Here is a tiny trained network, its code and every weight. The questions are about switching its units off for an input and a target symbol, where a switched-off unit gives its printed mean instead of its output.

import numpy as np


def w(rows, s, z=0):
    codes = np.array(rows[::2]) - 128.0
    scale = np.full(codes.shape[1], s)
    scale[-1] = z or s
    return codes * scale


def norm(h):
    return h / np.sqrt((h * h).mean(-1, keepdims=True) + 1e-5)


def f(y):
    return np.maximum(y, 0)


def softmax(a):
    e = np.exp(a - a.max(-1, keepdims=True))
    return e / e.sum(-1, keepdims=True)


def log_softmax(a):
    a = a - a.max(-1, keepdims=True)
    return a - np.log(np.exp(a).sum(-1, keepdims=True))


def net(x, mask):
    ids = ['Ψαβγεζφ'.index(c) for c in x.split()]
    T = len(ids)
    res = E[ids] + P[:T]
    r = norm(res)
    for j in range(2):
        rows = slice(2 * j, 2 * j + 2)
        q, k, v = (r @ M[0][rows].T for M in (Q, K, V))
        z = softmax(np.where(np.tri(T) > 0, q @ k.T / 2**0.5, -1e9)) @ v
        o = O[0][rows]
        res = res + np.where(mask[j], z, o[:, -1]) @ o[:, :-1]
    y = f(norm(res) @ A[0][:, :-1].T + A[0][:, -1])
    res = res + np.where(mask[2:10], y, B[0][:, -1]) @ B[0][:, :-1]
    return log_softmax(norm(res)[-1] @ U[:, :-1].T + U[:, -1])


Q, K, V, O, A, B = {}, {}, {}, {}, {}, {}
E = w([
[244,215,147],'Ψ',
[109,197,192],'α',
[240,2,147],'β',
[136,81,189],'γ',
[50,187,188],'ε',
[133,63,25],'ζ',
[111,196,191],'φ',
],0.014)
P = w([
[159,128,172],'0',
[99,161,200],'1',
[182,120,181],'2',
[95,146,157],'3',
[190,102,184],'4',
[94,145,137],'5',
[190,83,207],'6',
[86,148,118],'7',
[186,72,216],'8',
[76,161,105],'9',
[156,50,254],'10',
],0.013)
Q[0] = w([
[142,120,196],'head 1',
[216,181,253],'head 1',
[146,129,104],'head 2',
[105,140,113],'head 2',
],0.033)
K[0] = w([
[78,149,107],'head 1',
[102,254,25],'head 1',
[180,141,121],'head 2',
[119,103,153],'head 2',
],0.023)
V[0] = w([
[160,81,121],'head 1',
[235,250,97],'head 1',
[175,12,225],'head 2',
[103,162,90],'head 2',
],0.017)
O[0] = w([
[123,202,173,3],'head 1',
[241,126,9,236],'head 1',
[20,41,188,183],'head 2',
[183,161,109,92],'head 2',
],0.015,0.0063)
A[0] = w([
[124,44,74,1],'neuron 1',
[70,93,71,32],'neuron 2',
[184,125,167,35],'neuron 3',
[197,115,119,82],'neuron 4',
[164,7,162,85],'neuron 5',
[146,48,109,27],'neuron 6',
[141,59,198,19],'neuron 7',
[6,183,5,214],'neuron 8',
],0.017,0.0029)
B[0] = w([
[63,149,59,193],'neuron 1',
[103,186,64,158],'neuron 2',
[76,161,164,148],'neuron 3',
[106,147,66,188],'neuron 4',
[129,36,212,254],'neuron 5',
[96,190,126,191],'neuron 6',
[182,196,54,229],'neuron 7',
[83,254,154,187],'neuron 8',
],0.027,0.009)
U = w([
[222,154,21,254],'Ψ',
[48,51,89,81],'α',
[138,73,114,53],'β',
[125,73,121,73],'γ',
[245,61,185,184],'ε',
[114,253,166,161],'ζ',
[84,48,69,64],'φ',
],0.012,0.0047)

Each question gives the input, a string of symbols that net reads in full, and the target symbol t.
The units are the heads (2 rows each of Q, K, V and O) and the neurons (one row each of A and B). Each row of codes is followed by its name. A weight is (code - 128) times the scale printed after its matrix; where a second scale follows, it is the last column's (O, A, B and U).
mask holds one flag per unit, heads first, then neurons. A switched-off unit (its flag False) gives its mean, the last column of its rows in O or B, instead of its output. The means were averaged over made-up inputs and are rounded, as every weight is.
A unit's drop is (log p(t) with every unit on - log p(t) with that unit switched off) / (log p(t) with every unit on - log p(t) with every unit switched off).
The circuit of an input: a set's keep is (log p(t) with only the set's units on - log p(t) with every unit switched off) / (log p(t) with every unit on - log p(t) with every unit switched off). Starting from all 10 units, units are removed one at a time, each time the one whose removal leaves the highest keep (on an exact tie, the one counted first), for as long as the keep stays at least 0.8.
units of the circuit, in order: the units of the circuit, biggest drop first
k most important neurons: the k neurons with the biggest drops, biggest first
which heads matter: for each layer, one digit per head in row order, 1 if its drop is at least 0.15 and else 0, layers parted by /
input Ψ α ε α γ, target α: which heads matter	00
input Ψ ζ γ, target ζ: which heads matter	10
input ε ε Ψ ε ε ε φ α ε φ α, target φ: which heads matter	10
input γ Ψ γ Ψ ε β ε, target φ: 2 most important neurons	(neuron 7; neuron 5)
input α ζ ε ε Ψ ζ γ, target ζ: 2 most important neurons	(neuron 7; neuron 3)
input ε ε α Ψ φ ε β γ ε Ψ β, target Ψ: units of the circuit, in order	(head 1)
input φ ε ζ Ψ ε ε α ε ε φ Ψ, target φ: 4 most important neurons	(neuron 7; neuron 4; neuron 5; neuron 8)
input α Ψ γ α φ ζ ε α β, target α: units of the circuit, in order	(neuron 5; neuron 1; neuron 6)
input β ε φ φ β ε φ Ψ ε α ε, target α: 2 most important neurons	(neuron 5; neuron 1)
input ε Ψ ε α Ψ, target α: units of the circuit, in order	(neuron 7; neuron 3; neuron 8)
input ε ε ε α Ψ, target α: 2 most important neurons	(neuron 5; neuron 4)
input ε ε Ψ ε ε ε β, target ε: 3 most important neurons	(neuron 5; neuron 7; neuron 4)
input ε α φ, target α: units of the circuit, in order	(neuron 5; neuron 4)
input Ψ ε γ, target ε: 2 most important neurons	(neuron 5; neuron 7)
input ζ φ Ψ α α Ψ α ε β ε Ψ, target ε: units of the circuit, in order	(neuron 5)
input ε ε ε ε γ γ φ ζ Ψ, target ζ: 3 most important neurons	(neuron 5; neuron 7; neuron 3)
input ε α γ γ ε β ε Ψ α α φ, target α: 2 most important neurons	(neuron 5; neuron 1)
input ζ α γ α ζ, target α: which heads matter	01
input α α γ ε Ψ, target ε: which heads matter	10
input ζ γ ε φ γ, target α: which heads matter	00
input ε α ε ε ε ε ζ, target ε: 3 most important neurons	(neuron 1; neuron 8; neuron 6)
